Here is a tiny trained network, its code and every weight. The questions are about switching its units off for an input and a class, where a switched-off unit gives its printed mean instead of its output.

import numpy as np


def w(rows, s, z=0):
    codes = np.array(rows[::2]) - 128.0
    scale = np.full(codes.shape[1], s)
    scale[-1] = z or s
    return codes * scale


def norm(h):
    return h / np.sqrt((h * h).mean(-1, keepdims=True) + 1e-5)


def f(y):
    return y / 2 * (1 + np.tanh(0.7978845608 * (y + 0.044715 * y**3)))


def log_softmax(a):
    a = a - a.max(-1, keepdims=True)
    return a - np.log(np.exp(a).sum(-1, keepdims=True))


def net(x, mask):
    res = np.array(x, float).reshape(1, 8) / 4 @ E
    u = 0
    for l in range(3):
        y = f(norm(res) @ A[l][:, :-1].T + A[l][:, -1])
        res = res + np.where(mask[u : u + 9], y, B[l][:, -1]) @ B[l][:, :-1]
        u += 9
    return log_softmax(norm(res)[-1] @ U[:, :-1].T + U[:, -1])


A, B = {}, {}
E = w([
[18,161,80,98,153,146,152],'x0',
[128,129,130,125,129,131,127],'x1',
[148,45,62,96,148,181,176],'x2',
[149,147,188,79,136,115,252],'x3',
[128,129,130,129,128,134,127],'x4',
[129,130,128,128,127,131,127],'x5',
[127,128,128,129,127,125,129],'x6',
[128,128,130,127,132,130,127],'x7',
],0.022)
A[0] = w([
[160,104,114,161,113,123,89,48],'0.n0',
[99,130,116,189,108,97,93,80],'0.n1',
[112,178,140,166,149,116,40,194],'0.n2',
[5,141,104,99,134,148,140,190],'0.n3',
[135,56,67,119,134,171,99,94],'0.n4',
[145,148,108,115,132,118,126,113],'0.n5',
[206,115,167,143,107,122,114,243],'0.n6',
[127,192,203,80,126,109,150,89],'0.n7',
[148,78,121,92,167,142,190,2],'0.n8',
],0.018,0.0054)
B[0] = w([
[88,64,186,156,119,171,143,163],'0.n0',
[154,171,163,70,128,168,141,175],'0.n1',
[136,100,181,9,62,144,168,233],'0.n2',
[138,214,51,115,146,121,124,250],'0.n3',
[87,61,106,221,185,86,106,204],'0.n4',
[130,135,134,132,128,146,124,125],'0.n5',
[231,109,120,120,160,107,88,217],'0.n6',
[64,141,122,212,182,77,147,203],'0.n7',
[155,120,171,55,41,141,138,183],'0.n8',
],0.013,0.014)
A[1] = w([
[204,106,84,38,153,153,243,30],'1.n0',
[17,107,73,54,95,151,149,77],'1.n1',
[219,49,192,221,115,130,73,27],'1.n2',
[151,174,176,73,24,126,162,32],'1.n3',
[46,236,61,119,165,147,140,2],'1.n4',
[107,113,97,95,132,165,178,15],'1.n5',
[141,150,132,30,110,79,61,69],'1.n6',
[161,153,207,112,132,73,180,87],'1.n7',
[136,200,161,117,90,145,6,79],'1.n8',
],0.012,0.0062)
B[1] = w([
[110,177,161,60,72,171,87,203],'1.n0',
[140,173,94,115,170,116,87,226],'1.n1',
[7,139,134,133,118,141,213,251],'1.n2',
[118,78,81,168,170,156,100,209],'1.n3',
[152,13,218,159,71,140,152,255],'1.n4',
[107,137,126,99,140,94,86,133],'1.n5',
[163,130,124,108,134,173,191,191],'1.n6',
[164,105,67,155,137,123,68,211],'1.n7',
[124,134,94,84,79,137,197,177],'1.n8',
],0.015,0.0078)
A[2] = w([
[72,148,108,66,153,224,134,10],'2.n0',
[172,150,70,180,210,96,50,18],'2.n1',
[131,78,85,201,148,175,106,89],'2.n2',
[182,51,177,66,129,159,50,87],'2.n3',
[156,225,155,230,218,97,181,145],'2.n4',
[191,142,39,184,223,95,34,80],'2.n5',
[154,89,246,203,101,125,148,1],'2.n6',
[66,191,164,158,131,153,149,69],'2.n7',
[9,137,117,192,131,114,149,61],'2.n8',
],0.012,0.0046)
B[2] = w([
[131,175,124,119,142,103,111,227],'2.n0',
[213,170,90,107,94,140,115,178],'2.n1',
[83,126,143,127,198,147,91,196],'2.n2',
[133,124,174,178,103,145,162,245],'2.n3',
[117,130,127,156,103,68,134,253],'2.n4',
[252,157,100,122,133,118,75,211],'2.n5',
[120,182,76,91,147,143,72,212],'2.n6',
[78,101,118,111,141,128,112,158],'2.n7',
[103,84,132,173,148,188,150,220],'2.n8',
],0.017,0.0064)
U = w([
[190,81,229,98,55,174,161,253],'0',
[86,209,105,3,104,162,150,104],'1',
[112,10,155,202,181,168,112,61],'2',
[151,133,25,131,187,162,73,97],'3',
[197,146,136,176,142,36,119,72],'4',
[33,152,128,180,145,74,185,114],'5',
],0.027,0.0036)

Each question gives the input, the list of numbers given to net, and the class t.
The units are the neurons (one row each of A and B). Each row of codes is followed by its name. A weight is (code - 128) times the scale printed after its matrix; where a second scale follows, it is the last column's (A, B and U).
mask holds one flag per neuron, layer by layer. A switched-off neuron (its flag False) gives its mean, the last column of its row in B, instead of its output. The means were averaged over made-up inputs and are rounded, as every weight is.
A unit's drop is (log p(t) with every unit on - log p(t) with that unit switched off) / (log p(t) with every unit on - log p(t) with every unit switched off).
The circuit of an input: a set's keep is (log p(t) with only the set's units on - log p(t) with every unit switched off) / (log p(t) with every unit on - log p(t) with every unit switched off). Starting from the 12 units with the biggest drops (on a tie, the unit counted first), units are removed one at a time, each time the one whose removal leaves the highest keep (on an exact tie, the one counted first), for as long as the keep stays at least 0.8.
units of the circuit, in order: the units of the circuit, biggest drop first
unit that matters most: the unit with the biggest drop
k most important neurons: the k neurons with the biggest drops, biggest first
top k neurons in layer l: the k neurons of layer l with the biggest drops, biggest first
drop when u is switched off: that unit's drop, to one decimal
input [7,-6,4,0,7,8,7,-5], class 3: units of the circuit, in order -> [0.n2]
input [1,-5,-8,8,5,-6,-7,-8], class 5: 3 most important neurons -> [0.n7, 0.n6, 1.n1]
input [-3,-4,0,4,6,-2,8,8], class 4: top 2 neurons in layer 0 -> [0.n7, 0.n2]
input [0,0,-2,-1,-3,-4,5,7], class 0: top 2 neurons in layer 0 -> [0.n3, 0.n2]
input [8,-8,0,1,-3,0,-8,2], class 5: top 4 neurons in layer 1 -> [1.n4, 1.n7, 1.n0, 1.n8]
input [0,-3,-1,5,7,-8,-5,-8], class 4: 2 most important neurons -> [1.n2, 1.n7]
input [1,3,-8,1,-5,6,-8,-7], class 5: top 2 neurons in layer 1 -> [1.n4, 1.n0]
input [0,8,7,0,5,-2,-4,0], class 2: 3 most important neurons -> [0.n4, 0.n2, 0.n3]
input [1,-5,6,2,5,7,-6,7], class 1: 2 most important neurons -> [0.n8, 1.n4]
input [5,-6,-2,1,2,4,8,6], class 5: 2 most important neurons -> [1.n4, 0.n3]
input [1,-4,-6,0,-1,7,0,0], class 1: 3 most important neurons -> [1.n4, 0.n2, 0.n4]
input [-8,-5,3,-2,-6,-6,4,-5], class 2: 3 most important neurons -> [1.n2, 0.n0, 0.n3]
input [6,3,-8,-2,-2,-8,6,1], class 1: drop when 0.n2 is switched off -> 0.2
input [-4,5,2,-5,-5,-3,3,7], class 2: drop when 0.n4 is switched off -> 0.2
input [5,-5,-8,-1,-1,2,-5,7], class 1: drop when 0.n2 is switched off -> 2.8
input [-5,-5,-6,6,2,-3,-1,3], class 4: drop when 1.n8 is switched off -> 0.0
input [5,3,-2,8,7,-1,-4,-7], class 5: unit that matters most -> 0.n7
